Below is a small trained network, with its code and all its weights. Each question gives an input and a target symbol and asks what happens when units are switched off, that is, made to give their printed mean instead of their output.

import numpy as np


def w(rows, s, z=0):
    codes = np.array(rows[::2]) - 128.0
    scale = np.full(codes.shape[1], s)
    scale[-1] = z or s
    return codes * scale


def norm(h):
    return h / np.sqrt((h * h).mean(-1, keepdims=True) + 1e-5)


def f(y):
    return np.maximum(y, 0)


def softmax(a):
    e = np.exp(a - a.max(-1, keepdims=True))
    return e / e.sum(-1, keepdims=True)


def log_softmax(a):
    a = a - a.max(-1, keepdims=True)
    return a - np.log(np.exp(a).sum(-1, keepdims=True))


def net(x, mask):
    ids = ['αβγδεζηλμξπστφψω'.index(c) for c in x.split()]
    T = len(ids)
    res = E[ids] + P[:T]
    r = norm(res)
    for j in range(2):
        rows = slice(3 * j, 3 * j + 3)
        q, k, v = (r @ M[0][rows].T for M in (Q, K, V))
        z = softmax(np.where(np.tri(T) > 0, q @ k.T / 3**0.5, -1e9)) @ v
        o = O[0][rows]
        res = res + np.where(mask[j], z, o[:, -1]) @ o[:, :-1]
    y = f(norm(res) @ A[0][:, :-1].T + A[0][:, -1])
    res = res + np.where(mask[2:6], y, B[0][:, -1]) @ B[0][:, :-1]
    return log_softmax(norm(res)[-1] @ U[:, :-1].T + U[:, -1])


Q, K, V, O, A, B = {}, {}, {}, {}, {}, {}
E = w([
[163,112,146,92,104],'α',
[1,108,112,147,133],'β',
[160,111,130,89,135],'γ',
[165,127,129,83,102],'δ',
[116,162,103,137,152],'ε',
[142,162,115,162,187],'ζ',
[54,200,110,79,168],'η',
[184,129,117,99,130],'λ',
[143,169,92,97,152],'μ',
[80,180,110,212,151],'ξ',
[122,163,100,124,145],'π',
[111,153,110,148,149],'σ',
[134,96,111,85,137],'τ',
[159,95,126,201,117],'φ',
[100,183,147,170,77],'ψ',
[147,114,128,116,135],'ω',
],0.024)
P = w([
[63,108,254,94,104],'0',
[147,130,109,128,213],'1',
[106,112,108,130,150],'2',
[112,109,103,129,139],'3',
[114,108,97,136,131],'4',
[116,103,91,138,131],'5',
[113,105,80,136,122],'6',
[117,101,89,143,127],'7',
[110,105,95,140,128],'8',
],0.0093)
Q[0] = w([
[90,252,55,165,161],'H1',
[134,157,95,146,138],'H1',
[151,112,123,149,150],'H1',
[151,236,100,141,140],'H2',
[126,85,99,105,131],'H2',
[92,162,89,116,154],'H2',
],0.013)
K[0] = w([
[82,130,246,102,163],'H1',
[157,166,224,158,187],'H1',
[127,148,188,126,77],'H1',
[61,176,203,129,130],'H2',
[149,122,197,141,98],'H2',
[146,233,143,123,205],'H2',
],0.011)
V[0] = w([
[185,244,109,150,140],'H1',
[64,118,121,177,193],'H1',
[216,134,191,254,145],'H1',
[124,157,97,120,191],'H2',
[101,31,46,106,123],'H2',
[122,128,164,178,151],'H2',
],0.0097)
O[0] = w([
[103,124,159,2,197,73],'H1',
[161,175,216,85,47,182],'H1',
[87,27,134,154,111,69],'H1',
[98,92,214,139,106,254],'H2',
[188,113,61,88,149,64],'H2',
[223,77,146,171,118,174],'H2',
],0.0076,0.004)
A[0] = w([
[135,52,162,26,137,254],'N1',
[162,148,201,133,77,85],'N2',
[158,161,163,110,106,134],'N3',
[145,104,157,134,254,217],'N4',
],0.011,0.0019)
B[0] = w([
[174,156,194,128,42,255],'N1',
[140,64,9,114,242,206],'N2',
[155,112,147,66,187,175],'N3',
[97,114,114,85,48,249],'N4',
],0.011,0.005)
U = w([
[226,30,76,226,101,82],'α',
[212,182,69,127,138,137],'β',
[182,152,115,179,112,55],'γ',
[138,141,104,158,94,109],'δ',
[177,145,163,88,230,111],'ε',
[106,15,241,69,132,140],'ζ',
[129,187,111,80,152,51],'η',
[96,117,93,138,90,74],'λ',
[57,246,198,56,106,112],'μ',
[163,35,110,68,201,106],'ξ',
[146,248,207,88,170,95],'π',
[181,92,84,112,205,142],'σ',
[224,218,217,214,74,255],'τ',
[149,72,171,194,51,65],'φ',
[2,151,160,100,31,98],'ψ',
[171,156,212,176,111,210],'ω',
],0.01,0.0046)

Each question gives the input, a string of symbols that net reads in full, and the target symbol t.
The units are the heads (3 rows each of Q, K, V and O) and the neurons (one row each of A and B). Each row of codes is followed by its name. A weight is (code - 128) times the scale printed after its matrix; where a second scale follows, it is the last column's (O, A, B and U).
mask holds one flag per unit, heads first, then neurons. A switched-off unit (its flag False) gives its mean, the last column of its rows in O or B, instead of its output. The means were averaged over made-up inputs and are rounded, as every weight is.
A unit's drop is (log p(t) with every unit on - log p(t) with that unit switched off) / (log p(t) with every unit on - log p(t) with every unit switched off).
The circuit of an input: a set's keep is (log p(t) with only the set's units on - log p(t) with every unit switched off) / (log p(t) with every unit on - log p(t) with every unit switched off). Starting from all 6 units, units are removed one at a time, each time the one whose removal leaves the highest keep (on an exact tie, the one counted first), for as long as the keep stays at least 0.8.
units of the circuit, in order: the units of the circuit, biggest drop first
unit that matters most: the unit with the biggest drop
top k neurons: the k neurons with the biggest drops, biggest first
which heads matter: for each layer, one digit per head in row order, 1 if its drop is at least 0.15 and else 0, layers parted by /
drop of u: that unit's drop, to one decimal
input τ β τ η ε, target τ: which heads matter => 10
input ω λ α τ δ, target β: which heads matter => 11
input ξ ω ψ β ε ζ ζ π, target ξ: unit that matters most => H1
input ξ ζ ζ δ σ π, target ξ: units of the circuit, in order => (N2; H1)
input σ ζ σ ε, target σ: units of the circuit, in order => (H1; N2)
input τ ψ τ η τ π π, target τ: top 2 neurons => (N2; N4)
input α ζ β ζ ω, target τ: which heads matter => 01
input σ ζ ζ ζ ζ α ξ τ π, target σ: which heads matter => 10
input ψ σ π, target ψ: units of the circuit, in order => (H1; H2)
input ζ ζ μ ζ π, target ζ: top 2 neurons => (N2; N1)
input ε π π π τ τ ζ μ ζ, target ε: units of the circuit, in order => (H1; N2; H2; N3)
input ζ μ μ, target ζ: top 2 neurons => (N2; N1)
input μ ζ ζ φ ψ ω τ π ε, target μ: top 2 neurons => (N2; N4)
input ξ τ φ σ ζ ζ ζ τ ε, target ξ: top neuron => (N2)
input τ ε μ, target τ: drop of H2 => 0.1
input ξ ξ σ, target ξ: drop of N2 => 0.6
input ψ π τ γ ξ ζ τ ζ, target ψ: drop of H1 => 0.2
